Below is a small trained network, with its code and all its weights. Each question gives an input and a class and asks what happens when units are switched off, that is, made to give their printed mean instead of their output.

import numpy as np


def w(rows, s, z=0):
    codes = np.array(rows[::2]) - 128.0
    scale = np.full(codes.shape[1], s)
    scale[-1] = z or s
    return codes * scale


def f(y):
    return np.maximum(y, 0)


def log_softmax(a):
    a = a - a.max(-1, keepdims=True)
    return a - np.log(np.exp(a).sum(-1, keepdims=True))


def net(x, mask):
    res = np.array(x, float).reshape(1, 5) / 4 @ E
    y = f(res @ A[0][:, :-1].T + A[0][:, -1])
    res = res + np.where(mask, y, B[0][:, -1]) @ B[0][:, :-1]
    return log_softmax(res[-1] @ U[:, :-1].T + U[:, -1])


A, B = {}, {}
E = w([
[198,138,230],'x0',
[1,114,186],'x1',
[44,146,13],'x2',
[111,159,113],'x3',
[138,112,139],'x4',
],0.0083)
A[0] = w([
[215,144,85,52],'N0',
[119,128,85,157],'N1',
[115,95,32,90],'N2',
[198,192,77,236],'N3',
[79,55,29,88],'N4',
[182,128,90,203],'N5',
[158,186,136,47],'N6',
[188,56,106,57],'N7',
[88,243,130,206],'N8',
[96,88,165,67],'N9',
[168,188,130,39],'N10',
[57,133,167,224],'N11',
[137,96,103,56],'N12',
[4,92,211,163],'N13',
[148,165,202,100],'N14',
[120,90,142,217],'N15',
[164,125,72,93],'N16',
[132,177,166,187],'N17',
[111,159,90,97],'N18',
[104,78,130,239],'N19',
[198,156,85,255],'N20',
[128,102,213,123],'N21',
[162,78,64,88],'N22',
[198,117,47,126],'N23',
[141,46,105,109],'N24',
[216,37,71,224],'N25',
[180,199,188,138],'N26',
],0.012,0.0046)
B[0] = w([
[138,100,182,179],'N0',
[144,139,105,179],'N1',
[136,157,102,210],'N2',
[218,137,133,217],'N3',
[97,179,91,236],'N4',
[207,140,121,190],'N5',
[128,96,157,143],'N6',
[140,142,137,158],'N7',
[121,100,131,195],'N8',
[98,139,135,152],'N9',
[145,103,169,147],'N10',
[63,96,145,219],'N11',
[136,143,128,134],'N12',
[3,108,163,254],'N13',
[131,128,150,189],'N14',
[114,117,111,173],'N15',
[146,149,133,164],'N16',
[136,100,143,175],'N17',
[122,133,118,167],'N18',
[89,93,120,189],'N19',
[231,107,98,217],'N20',
[110,111,143,199],'N21',
[145,147,120,166],'N22',
[164,157,129,197],'N23',
[132,126,117,144],'N24',
[188,131,124,219],'N25',
[148,102,148,207],'N26',
],0.028,0.0097)
U = w([
[150,26,5,189],'0',
[55,27,69,238],'1',
[135,102,149,1],'2',
[68,178,234,170],'3',
[132,163,63,55],'4',
[39,145,92,12],'5',
],0.011,0.0038)

Each question gives the input, the list of numbers given to net, and the class t.
The units are the neurons (one row each of A and B). Each row of codes is followed by its name. A weight is (code - 128) times the scale printed after its matrix; where a second scale follows, it is the last column's (A, B and U).
mask holds one flag per neuron, in row order. A switched-off neuron (its flag False) gives its mean, the last column of its row in B, instead of its output. The means were averaged over made-up inputs and are rounded, as every weight is.
A unit's drop is (log p(t) with every unit on - log p(t) with that unit switched off) / (log p(t) with every unit on - log p(t) with every unit switched off).
The circuit of an input: a set's keep is (log p(t) with only the set's units on - log p(t) with every unit switched off) / (log p(t) with every unit on - log p(t) with every unit switched off). Starting from the 12 units with the biggest drops (on a tie, the unit counted first), units are removed one at a time, each time the one whose removal leaves the highest keep (on an exact tie, the one counted first), for as long as the keep stays at least 0.8.
units of the circuit, in order: the units of the circuit, biggest drop first
unit that matters most: the unit with the biggest drop
top k neurons: the k neurons with the biggest drops, biggest first
drop of u: that unit's drop, to one decimal
input [-1,1,6,6,6], class 5: units of the circuit, in order	N4, N20
input [3,4,5,5,-6], class 1: units of the circuit, in order	N8, N11
input [-3,5,5,8,4], class 5: units of the circuit, in order	N4
input [-3,6,1,-1,-8], class 5: top 2 neurons	N20, N4
input [7,4,1,2,7], class 1: units of the circuit, in order	N23, N3
input [-2,2,2,1,4], class 5: top 2 neurons	N20, N26
input [-4,8,4,-5,5], class 5: top 2 neurons	N4, N20
input [-2,-1,-8,-2,0], class 0: top 2 neurons	N13, N23
input [-2,8,-7,-2,2], class 1: top 2 neurons	N19, N11
input [-7,1,3,1,-2], class 5: drop of N4	0.1
input [6,2,2,7,6], class 1: drop of N23	0.2
input [7,-1,1,8,-5], class 0: drop of N20	0.3
input [5,-1,2,-5,-7], class 0: drop of N13	0.5
input [5,5,7,7,2], class 1: unit that matters most	N8
